Each row is followed by roughly how far along a hidden order it lies, from 0 to 10. A new part has a new order.
[ -5  -9  -7 -15 -14 -27   7  21 -81  18  30  14 -22  -5  -7  18  -7   7
  -5  18  12 -10 -18  17  -5]	5
[  0  24  17  51  18  61  12  28   4  -1 -43  -1  -1   4 -86 -16  -4  -2
   9 -25  -1 -36   1   2 -25]	6
[ -1   4   8  14   2  22  -4   8   2  -2 -13   0   2   0   9 -13 -25   0
   1 -15   5   5  -8  -5 -11]	6
[  1  17  16 -20  27  44  25  33  -6 -10 -66 -20  16   2  30 -17   4  -2
   2 -30   1   8  11  -5 -27]	8
[  8 -14   2  15  19 -30  -8  -8  20 -12   2  23  31   5 -13  -1   1  -6
 -24   1 -15  -5  16  -5 -53]	5
[ -1   6  -7 -24  -7  -5 -13 -10  34   7   4 -26 -19  -2 -11  -3   9  10
  27 -23  10  14 -16 -18  89]	9
[  5  10  13   5   0 -27  36  10 -10   1 -20 -16  14   6  17  10   3   2
 -27  -7  -2  -6  15  31 -13]	8
[ -1  -7   9 -13 -21  11   0 -12  19  -4  19 -33  15  -2 -89   1  -6  51
  -8 -18   6   4 -20  -4  28]	3
[  0  14  13   5  -7  14  -7   9  16  -1  55 -11 -11   0   1 -14   7   4
  -2 -19   0   4  -9  14  20]	5
[-10  -7   0 -39 -31 -34  39  -4 -72  16  37  -9 -20  -6  13  29 -10  12
  -9   9  15  -9 -21  34  23]	7
[ -9  19  10 -79   6  18  50   8 -13   6 -44  10  21   9  34  10 -10   1
 -11 -18 -12 -10  38  18 -24]	7
[  3  -5  -3   5  28 -13  -5  10   8  -7 -63   3   6  -1  -6 -13   5  -7
  23 -11   1   7  -5 -19   8]	10
[  1 -22 -10 -69   2 -11  32 -11 -22   3  17 100 -15  -1 -12  -2  -5  -2
   6  12  -5  -6  -2  -1 -21]	4
[  3  -6  -6  26   9 -14  -8  20 -45   0  27  16  -8  -6  -2  15   0  -1
  -6   5   9  -2 -17   8 -27]	6
[  3   0   8  52 -20  71 -55 -49  52   0 -27 -31  20   0   5 -18  -7  -8
  -8 -32  -8   4   1 -34 -21]	0

Next part:
[-11  -9  -7  -9 -36 -34  16  -9   0  -6  -7  19   9   9  31 -11 -12  -3
  31  -3  21 -13 -23]	9
[ 13 -17  11   1 -26 -50  16  -4  -3 -18  -5  30   7  18   1   6  -6   1
  21   0  17  -9 -29]	9
[ 70 -16 -27   6  10 -24   6  20 -19 -40  15  -6  -8  -2 -10 -26  -5  30
 -14   6  -2  -8  12]	7
[-29   9  20   6  15 -40  -5  14  28  14  13 -18  60  -4  15   0  10   5
  14  16  -1   5 -41]	3
[ 18  20   9  14  17  15   0  11   0   0  24  -4 -24   0 -50  11   3  33
  11 -17   3  26 -19]	1
[ -8 -20   2 -15 -32  -2   2 -17  -6 -13  -4  -2  17   5  25 -17 -31  10
  17 -32 -13  11  20]	0
[-13 -18  11  -8  -4 -12 -12  16 -36 -11 -17   5 -10  20 -27 -24   0  32
  32 -13  14  -5 -48]	8
[-32   1  18  -8  14 -42  -5  26  23  32  23 -18  41   7  29   0  23 -15
  14  -3   5   4 -32]	3
[-35  -9 -19 -21 -22 -15  -2  17   2 -25 -23  -3  85 -28 -37  -7  -6  32
  12  39   2  11 -31]	5
[-23  29   9  12  15 -18  -9   1  45  -3   5 -27  36 -11  33 -19   3   8
  21  15  -3   1  -8]	3
[-18  15  13 -29   7  27  -8   6   8 -17 -18  16  40 -22   6  24 -25  -3
   2  -6  -8  11  -8]	3
[ 12   1  10  19 -16  -8 -16   0 -13 -63 -28  10  -1   2 -55 -12 -23  44
  40  36  -5   5  -3]	8
[ 14  19  21  -2  32  28  -1  10  -6   3  24 -10 -12   0 -33  12 -16  26
   1 -14  -5  27 -10]	1
[ -5  -9 -11  -4 -57   5 -14  -6 -20  -9 -11  -7  29 -14 -14 -18 -49  16
  24  -7 -27  16  17]	0
[-22  20  19  13  16 -36 -11   6  34  -1  10 -22  61 -13   4  -6  -1  18
  18  29  -6  13 -18]	3
[  8  -1   2  -3 -30 -50  25 -11  -8 -14   3   7  71  -5   9  11 -40  -8
  15  26  -5  22 -20]	10
[ 16  -1  -2  17 -44 -19 -11  12 -10  13  15  -4  -9 -15 -48 -11   1  27
  18  25   1  15 -32]	0
[ 35   9   8  29 -19 -24  -4 -11   3 -63 -24  20  10  -3 -63  10 -30  37
  30  50 -10  11 -11]	8
[  8 -11 -15   8 -61 -10  -9  11 -11  28  12   1   1 -12 -13 -13   3   2
  14   3   7   4 -16]	0
[-13  10  27  10  16 -40 -10  25  18  21  16 -19  61  -2  -3  13   2   4
  10  30 -12  13 -22]	3
[-22 -16   6 -24  -1 -17  31  -9 -26  20   5 -15  37  14  -9   4 -22 -22
   0   4   3  39 -10]	10
